Below are the code and all the weights of a small trained network. Each question names an input and a target symbol and asks about switching units off, where a switched-off unit gives its printed mean instead of its output.

import numpy as np


def w(rows, s, z=0):
    codes = np.array(rows[::2]) - 128.0
    scale = np.full(codes.shape[1], s)
    scale[-1] = z or s
    return codes * scale


def f(y):
    return y / 2 * (1 + np.tanh(0.7978845608 * (y + 0.044715 * y**3)))


def softmax(a):
    e = np.exp(a - a.max(-1, keepdims=True))
    return e / e.sum(-1, keepdims=True)


def log_softmax(a):
    a = a - a.max(-1, keepdims=True)
    return a - np.log(np.exp(a).sum(-1, keepdims=True))


def net(x, mask):
    ids = ['αδεζηθλξπστψω'.index(c) for c in x.split()]
    T = len(ids)
    res = E[ids] + P[:T]
    u = 0
    for l in range(2):
        q, k, v = (res @ M[l].T for M in (Q, K, V))
        z = softmax(np.where(np.tri(T) > 0, q @ k.T / 2**0.5, -1e9)) @ v
        res = res + np.where(mask[u], z, O[l][:, -1]) @ O[l][:, :-1]
        u += 1
        y = f(res @ A[l][:, :-1].T + A[l][:, -1])
        res = res + np.where(mask[u : u + 4], y, B[l][:, -1]) @ B[l][:, :-1]
        u += 4
    return log_softmax(res[-1] @ U[:, :-1].T + U[:, -1])


Q, K, V, O, A, B = {}, {}, {}, {}, {}, {}
E = w([
[208,126,109,251],'α',
[143,69,100,115],'δ',
[161,89,111,171],'ε',
[147,82,87,56],'ζ',
[165,166,149,190],'η',
[124,160,163,126],'θ',
[103,156,162,74],'λ',
[162,82,28,177],'ξ',
[187,85,70,104],'π',
[143,177,156,135],'σ',
[165,130,109,101],'τ',
[110,136,163,128],'ψ',
[115,118,142,93],'ω',
],0.022)
P = w([
[146,87,125,98],'0',
[158,140,233,102],'1',
[175,133,181,96],'2',
[180,55,161,138],'3',
[8,193,67,160],'4',
[101,128,132,160],'5',
[162,253,89,99],'6',
[183,158,127,167],'7',
],0.017)
Q[0] = w([
[23,183,8,161],'0.h0',
[167,197,94,99],'0.h0',
],0.013)
K[0] = w([
[236,86,248,90],'0.h0',
[93,57,150,158],'0.h0',
],0.015)
V[0] = w([
[193,226,150,147],'0.h0',
[198,213,36,6],'0.h0',
],0.012)
O[0] = w([
[255,149,163,130,2],'0.h0',
[145,254,76,92,228],'0.h0',
],0.017,0.0041)
A[0] = w([
[158,130,93,219,238],'0.n0',
[103,153,254,151,252],'0.n1',
[172,81,46,85,23],'0.n2',
[37,202,117,186,130],'0.n3',
],0.0075,0.0041)
B[0] = w([
[52,146,136,4,187],'0.n0',
[160,34,54,102,180],'0.n1',
[91,203,121,255,157],'0.n2',
[115,91,67,95,255],'0.n3',
],0.0085,0.0087)
Q[1] = w([
[179,41,254,223],'1.h0',
[224,133,197,236],'1.h0',
],0.0064)
K[1] = w([
[76,154,234,225],'1.h0',
[202,147,106,2],'1.h0',
],0.0048)
V[1] = w([
[135,119,65,254],'1.h0',
[139,146,157,109],'1.h0',
],0.01)
O[1] = w([
[170,55,133,6,21],'1.h0',
[181,161,147,99,3],'1.h0',
],0.016,0.0039)
A[1] = w([
[7,176,137,114,251],'1.n0',
[124,233,157,152,17],'1.n1',
[49,115,22,88,125],'1.n2',
[199,193,2,46,234],'1.n3',
],0.0062,0.0028)
B[1] = w([
[215,81,6,160,224],'1.n0',
[21,63,195,103,155],'1.n1',
[219,198,199,96,252],'1.n2',
[51,72,254,62,219],'1.n3',
],0.0081,0.018)
U = w([
[159,99,142,107,43],'α',
[254,148,153,121,153],'δ',
[168,56,39,93,1],'ε',
[167,138,55,151,235],'ζ',
[156,132,160,142,243],'η',
[157,175,99,88,138],'θ',
[56,114,123,145,163],'λ',
[75,26,141,89,24],'ξ',
[82,58,136,126,173],'π',
[54,94,176,114,60],'σ',
[150,145,211,138,122],'τ',
[150,125,175,89,85],'ψ',
[175,61,161,125,150],'ω',
],0.0095,0.0043)

Each question gives the input, a string of symbols that net reads in full, and the target symbol t.
The units are the heads (2 rows each of Q, K, V and O) and the neurons (one row each of A and B). Each row of codes is followed by its name. A weight is (code - 128) times the scale printed after its matrix; where a second scale follows, it is the last column's (O, A, B and U).
mask holds one flag per unit, layer by layer, with each layer's heads first. A switched-off unit (its flag False) gives its mean, the last column of its rows in O or B, instead of its output. The means were averaged over made-up inputs and are rounded, as every weight is.
A unit's drop is (log p(t) with every unit on - log p(t) with that unit switched off) / (log p(t) with every unit on - log p(t) with every unit switched off).
The circuit of an input: a set's keep is (log p(t) with only the set's units on - log p(t) with every unit switched off) / (log p(t) with every unit on - log p(t) with every unit switched off). Starting from all 10 units, units are removed one at a time, each time the one whose removal leaves the highest keep (on an exact tie, the one counted first), for as long as the keep stays at least 0.8.
circuit, biggest first: the units of the circuit, biggest drop first
k most important neurons: the k neurons with the biggest drops, biggest first
k most important neurons of layer l: the k neurons of layer l with the biggest drops, biggest first
input ω τ δ η, target ζ: circuit, biggest first => (1.n3, 0.h0)
input η λ ω, target δ: circuit, biggest first => (0.h0)
input ω ζ ε, target ζ: circuit, biggest first => (1.n3, 1.h0)
input τ ζ δ, target σ: circuit, biggest first => (0.h0, 1.n1, 1.n3, 1.h0)
input ξ π α δ π α λ θ, target ξ: circuit, biggest first => (1.n3, 1.h0, 0.h0)
input ζ σ α ζ α, target τ: circuit, biggest first => (0.h0, 1.h0, 1.n1)
input ζ θ τ ω τ τ π, target ζ: circuit, biggest first => (0.h0, 1.n3, 0.n3, 1.h0)
input σ ζ ω ω λ τ ζ λ, target λ: circuit, biggest first => (1.n2, 1.h0)
input δ α ψ η, target ε: circuit, biggest first => (0.h0, 1.n3, 1.h0, 1.n0)
input ξ ω ω ψ, target ξ: circuit, biggest first => (1.h0, 0.h0)
input ζ α θ ε ω σ ω δ, target ζ: 2 most important neurons of layer 1 => (1.n3, 1.n1)
input α δ ζ, target ω: 2 most important neurons => (1.n2, 0.n1)
input π α θ, target ψ: 2 most important neurons => (1.n3, 0.n2)
input ζ η ζ, target θ: 3 most important neurons => (1.n2, 1.n0, 0.n3)
input ζ ω σ ζ π, target ζ: circuit, biggest first => (0.h0, 1.n3, 1.h0)
input λ ω δ ω ω α ζ, target ζ: 3 most important neurons => (0.n0, 1.n3, 0.n2)
input δ ζ λ η ε τ, target ζ: 2 most important neurons => (1.n3, 0.n3)
input η ω δ, target δ: most important neuron of layer 0 => (0.n1)
input ζ ζ α α ζ ζ π θ, target θ: 2 most important neurons of layer 0 => (0.n2, 0.n3)
input τ ω τ τ, target σ: 3 most important neurons of layer 1 => (1.n1, 1.n3, 1.n2)
input ω ζ ζ λ α, target θ: 4 most important neurons => (0.n0, 1.n2, 0.n3, 1.n0)
